Here is a tiny trained network, its code and every weight. The questions are about switching its units off for an input and a class, where a switched-off unit gives its printed mean instead of its output.

import numpy as np


def w(rows, s, z=0):
    codes = np.array(rows[::2]) - 128.0
    scale = np.full(codes.shape[1], s)
    scale[-1] = z or s
    return codes * scale


def norm(h):
    return h / np.sqrt((h * h).mean(-1, keepdims=True) + 1e-5)


def f(y):
    return np.maximum(y, 0)


def log_softmax(a):
    a = a - a.max(-1, keepdims=True)
    return a - np.log(np.exp(a).sum(-1, keepdims=True))


def net(x, mask):
    res = np.array(x, float).reshape(1, 7) / 4 @ E
    u = 0
    for l in range(3):
        y = f(norm(res) @ A[l][:, :-1].T + A[l][:, -1])
        res = res + np.where(mask[u : u + 10], y, B[l][:, -1]) @ B[l][:, :-1]
        u += 10
    return log_softmax(norm(res)[-1] @ U[:, :-1].T + U[:, -1])


A, B = {}, {}
E = w([
[127,128,130,128,127,128],'x0',
[130,132,128,129,124,131],'x1',
[75,238,211,189,125,247],'x2',
[139,246,21,223,146,59],'x3',
[153,165,62,35,169,194],'x4',
[69,95,59,142,8,198],'x5',
[211,39,77,254,196,222],'x6',
],0.0046)
A[0] = w([
[110,120,84,136,59,157,2],'L0N0',
[99,159,190,124,224,106,107],'L0N1',
[82,77,105,152,95,166,116],'L0N2',
[109,170,1,22,174,221,89],'L0N3',
[97,83,168,227,51,66,87],'L0N4',
[162,68,88,117,96,35,81],'L0N5',
[96,111,15,108,34,184,68],'L0N6',
[158,211,98,125,59,88,141],'L0N7',
[153,184,51,225,125,119,74],'L0N8',
[29,127,97,147,40,164,82],'L0N9',
],0.0091,0.0055)
B[0] = w([
[160,253,103,99,215,80,147],'L0N0',
[173,148,89,118,165,96,216],'L0N1',
[149,81,148,155,197,111,203],'L0N2',
[179,152,151,232,6,48,255],'L0N3',
[237,202,133,130,56,85,226],'L0N4',
[168,140,27,21,119,162,221],'L0N5',
[187,159,181,49,254,97,239],'L0N6',
[13,63,113,116,127,81,217],'L0N7',
[68,54,106,180,147,91,250],'L0N8',
[153,168,180,115,227,79,218],'L0N9',
],0.0079,0.0044)
A[1] = w([
[200,93,169,63,147,176,129],'L1N0',
[43,166,160,135,195,186,164],'L1N1',
[109,182,204,208,152,95,178],'L1N2',
[66,159,108,68,110,64,179],'L1N3',
[52,213,181,193,107,213,127],'L1N4',
[162,131,175,83,108,164,98],'L1N5',
[117,72,179,84,85,177,45],'L1N6',
[162,99,208,110,86,117,73],'L1N7',
[38,189,134,162,117,255,5],'L1N8',
[144,62,128,152,67,97,110],'L1N9',
],0.0092,0.0024)
B[1] = w([
[80,186,55,177,128,107,212],'L1N0',
[109,57,155,43,140,118,168],'L1N1',
[179,116,15,26,110,123,254],'L1N2',
[138,91,195,187,125,239,216],'L1N3',
[179,51,42,96,94,67,173],'L1N4',
[106,133,75,145,129,77,168],'L1N5',
[52,78,63,212,152,1,146],'L1N6',
[73,169,109,189,113,54,180],'L1N7',
[153,149,82,76,105,160,141],'L1N8',
[144,196,51,131,124,195,170],'L1N9',
],0.0082,0.0065)
A[2] = w([
[59,70,140,140,148,152,20],'L2N0',
[167,145,88,181,169,166,222],'L2N1',
[173,140,81,129,174,107,180],'L2N2',
[51,142,185,73,75,118,135],'L2N3',
[158,103,124,167,153,170,58],'L2N4',
[11,122,78,216,128,95,78],'L2N5',
[207,185,163,184,66,135,97],'L2N6',
[150,100,122,168,122,185,3],'L2N7',
[123,215,135,119,212,116,128],'L2N8',
[139,88,123,135,60,159,228],'L2N9',
],0.012,0.0026)
B[2] = w([
[129,217,77,152,172,96,133],'L2N0',
[105,142,179,93,103,110,206],'L2N1',
[95,129,203,106,126,183,249],'L2N2',
[140,112,175,216,137,255,154],'L2N3',
[126,123,188,173,92,213,145],'L2N4',
[64,126,96,110,167,144,180],'L2N5',
[96,219,121,135,87,80,160],'L2N6',
[150,167,139,216,118,197,134],'L2N7',
[145,90,174,136,183,68,172],'L2N8',
[156,191,131,107,179,151,149],'L2N9',
],0.0099,0.012)
U = w([
[91,152,134,79,148,123,255],'0',
[126,116,205,71,185,79,87],'1',
[8,90,77,123,144,76,99],'2',
[129,169,131,135,24,61,96],'3',
[164,55,74,12,87,152,86],'4',
[99,97,180,186,100,208,96],'5',
],0.014,0.0093)

Each question gives the input, the list of numbers given to net, and the class t.
The units are the neurons (one row each of A and B). Each row of codes is followed by its name. A weight is (code - 128) times the scale printed after its matrix; where a second scale follows, it is the last column's (A, B and U).
mask holds one flag per neuron, layer by layer. A switched-off neuron (its flag False) gives its mean, the last column of its row in B, instead of its output. The means were averaged over made-up inputs and are rounded, as every weight is.
A unit's drop is (log p(t) with every unit on - log p(t) with that unit switched off) / (log p(t) with every unit on - log p(t) with every unit switched off).
The circuit of an input: a set's keep is (log p(t) with only the set's units on - log p(t) with every unit switched off) / (log p(t) with every unit on - log p(t) with every unit switched off). Starting from the 12 units with the biggest drops (on a tie, the unit counted first), units are removed one at a time, each time the one whose removal leaves the highest keep (on an exact tie, the one counted first), for as long as the keep stays at least 0.8.
circuit, biggest first: the units of the circuit, biggest drop first
k most important neurons: the k neurons with the biggest drops, biggest first
top k neurons in layer l: the k neurons of layer l with the biggest drops, biggest first
input [-6,-4,-6,-3,-8,4,0], class 3: 3 most important neurons	L0N4, L1N2, L2N6
input [2,-4,8,8,-7,1,3], class 2: circuit, biggest first	L0N8, L2N5
input [-7,-5,7,-7,-1,-3,7], class 2: most important neuron	L1N6
input [5,-2,-2,-5,4,-6,7], class 5: circuit, biggest first	L2N4, L1N2
input [1,1,8,-6,-8,1,-8], class 3: top 2 neurons in layer 1	L1N4, L1N2
input [-2,-2,-5,-4,-6,-4,-7], class 5: top 2 neurons in layer 1	L1N3, L1N2
input [4,3,8,-4,-7,-7,7], class 4: circuit, biggest first	L1N2, L1N4, L0N6
input [4,-6,-2,3,8,8,-6], class 1: circuit, biggest first	L0N6, L2N8
input [-5,-2,8,0,-3,8,6], class 1: 2 most important neurons	L0N9, L0N2
input [5,-1,2,3,4,-3,-7], class 5: 2 most important neurons	L0N7, L2N3
input [8,3,-5,-6,2,7,4], class 1: circuit, biggest first	L0N6, L1N2
input [0,-1,7,3,-7,4,2], class 3: 2 most important neurons	L0N4, L0N6
input [-6,-6,-5,3,0,5,8], class 5: circuit, biggest first	L1N2, L2N4
input [-5,-2,4,-5,-7,4,-2], class 3: circuit, biggest first	L0N4
input [2,-6,-6,0,8,-1,7], class 3: circuit, biggest first	L0N3, L1N2
input [8,0,-6,2,7,-4,-4], class 3: 3 most important neurons	L0N3, L1N2, L2N6
input [-6,8,2,0,-7,5,6], class 0: 2 most important neurons	L0N4, L0N3
input [-4,-3,4,7,-1,8,-6], class 1: circuit, biggest first	L0N9, L0N6, L2N8
input [4,5,-7,-4,-3,1,-4], class 4: 2 most important neurons	L0N5, L0N3
input [-8,-5,-4,-6,-2,4,-8], class 5: circuit, biggest first	L2N3, L1N3
input [7,-4,-1,-5,0,-7,8], class 5: 2 most important neurons	L0N6, L2N4
input [2,4,1,8,-1,-5,-8], class 2: circuit, biggest first	L0N7, L2N5
input [7,-1,5,-8,2,5,-4], class 2: circuit, biggest first	L1N6
input [8,-5,-5,8,-3,-5,-3], class 2: circuit, biggest first	L0N7, L0N6, L0N8
input [-1,1,5,8,5,7,-4], class 2: 2 most important neurons	L0N7, L0N8
